Here is a tiny trained network, its code and every weight. The questions are about switching its units off for an input and a class, where a switched-off unit gives its printed mean instead of its output.

import numpy as np


def w(rows, s, z=0):
    codes = np.array(rows[::2]) - 128.0
    scale = np.full(codes.shape[1], s)
    scale[-1] = z or s
    return codes * scale


def norm(h):
    return h / np.sqrt((h * h).mean(-1, keepdims=True) + 1e-5)


def f(y):
    return y / 2 * (1 + np.tanh(0.7978845608 * (y + 0.044715 * y**3)))


def log_softmax(a):
    a = a - a.max(-1, keepdims=True)
    return a - np.log(np.exp(a).sum(-1, keepdims=True))


def net(x, mask):
    res = np.array(x, float).reshape(1, 5) / 4 @ E
    u = 0
    for l in range(2):
        y = f(norm(res) @ A[l][:, :-1].T + A[l][:, -1])
        res = res + np.where(mask[u : u + 3], y, B[l][:, -1]) @ B[l][:, :-1]
        u += 3
    return log_softmax(norm(res)[-1] @ U[:, :-1].T + U[:, -1])


A, B = {}, {}
E = w([
[243,32,114,16,123,176,78,139,221,31,111,155],'x0',
[45,86,80,124,254,58,38,187,149,245,151,41],'x1',
[99,72,129,105,52,94,105,110,125,156,139,133],'x2',
[20,128,141,147,91,170,99,196,225,91,43,197],'x3',
[201,89,178,169,111,135,164,204,143,146,135,114],'x4',
],0.007)
A[0] = w([
[93,177,116,159,136,93,1,206,235,181,80,138,4],'0.n0',
[140,157,179,135,140,75,124,142,88,168,69,111,178],'0.n1',
[122,89,94,109,163,135,172,74,204,182,111,70,208],'0.n2',
],0.0063,0.0021)
B[0] = w([
[254,146,191,103,56,137,210,9,54,65,123,137,253],'0.n0',
[42,199,113,250,133,91,94,130,33,162,161,167,191],'0.n1',
[220,56,99,124,153,94,191,98,79,157,196,22,189],'0.n2',
],0.0079,0.0039)
A[1] = w([
[25,133,144,152,75,191,177,172,173,128,37,191,2],'1.n0',
[1,67,163,93,214,160,114,134,154,116,101,65,57],'1.n1',
[139,175,215,154,58,60,89,81,32,78,169,85,100],'1.n2',
],0.0051,0.0017)
B[1] = w([
[59,181,73,106,149,147,80,247,180,162,193,130,210],'1.n0',
[49,101,159,224,138,134,189,130,106,149,144,101,109],'1.n1',
[80,167,119,152,118,185,153,145,123,113,56,133,255],'1.n2',
],0.014,0.0046)
U = w([
[82,165,200,177,92,157,172,76,68,155,94,140,228],'0',
[203,78,140,98,100,129,141,64,134,89,109,141,252],'1',
[102,113,86,187,159,8,110,141,59,209,157,108,58],'2',
[176,77,115,72,173,53,99,118,137,187,200,63,24],'3',
[51,188,110,146,94,126,129,191,178,159,176,127,40],'4',
[120,81,121,115,113,148,55,147,230,100,117,219,65],'5',
],0.011,0.0027)

Each question gives the input, the list of numbers given to net, and the class t.
The units are the neurons (one row each of A and B). Each row of codes is followed by its name. A weight is (code - 128) times the scale printed after its matrix; where a second scale follows, it is the last column's (A, B and U).
mask holds one flag per neuron, layer by layer. A switched-off neuron (its flag False) gives its mean, the last column of its row in B, instead of its output. The means were averaged over made-up inputs and are rounded, as every weight is.
A unit's drop is (log p(t) with every unit on - log p(t) with that unit switched off) / (log p(t) with every unit on - log p(t) with every unit switched off).
The circuit of an input: a set's keep is (log p(t) with only the set's units on - log p(t) with every unit switched off) / (log p(t) with every unit on - log p(t) with every unit switched off). Starting from all 6 units, units are removed one at a time, each time the one whose removal leaves the highest keep (on an exact tie, the one counted first), for as long as the keep stays at least 0.8.
circuit, biggest first: the units of the circuit, biggest drop first
k most important neurons: the k neurons with the biggest drops, biggest first
top k neurons in layer l: the k neurons of layer l with the biggest drops, biggest first
drop of u: that unit's drop, to one decimal
input [2,-7,-7,2,6], class 5: 2 most important neurons	[0.n0, 0.n2]
input [-1,-4,4,6,-6], class 4: circuit, biggest first	[1.n0]
input [7,3,-4,1,1], class 1: 2 most important neurons	[1.n0, 0.n0]
input [5,1,8,6,8], class 1: 2 most important neurons	[0.n0, 0.n1]
input [-2,8,0,2,4], class 0: 2 most important neurons	[0.n0, 1.n2]
input [-5,-1,0,2,1], class 4: circuit, biggest first	[1.n0, 0.n2]
input [-7,-8,-5,4,-6], class 4: circuit, biggest first	[1.n0, 0.n0]
input [-2,8,-2,2,-8], class 0: circuit, biggest first	[0.n0, 1.n0]
input [1,1,8,2,3], class 1: 2 most important neurons	[0.n1, 1.n0]
input [4,1,-6,-2,-2], class 3: 3 most important neurons	[0.n0, 1.n2, 0.n2]
input [4,1,-7,6,8], class 1: top 2 neurons in layer 0	[0.n0, 0.n1]
input [0,6,0,2,6], class 0: 3 most important neurons	[0.n0, 1.n2, 0.n1]
input [8,3,-1,8,-4], class 1: 2 most important neurons	[0.n0, 1.n0]
input [4,1,-5,0,-5], class 3: circuit, biggest first	[1.n2]
input [0,-8,-7,3,7], class 4: 3 most important neurons	[1.n0, 0.n0, 0.n2]
input [-8,-8,2,6,-4], class 4: 2 most important neurons	[1.n0, 0.n0]
input [-7,3,-5,4,1], class 0: drop of 1.n0	0.1
input [-6,3,0,8,-1], class 0: drop of 1.n0	-0.2
input [6,3,-3,4,6], class 1: drop of 1.n0	0.1
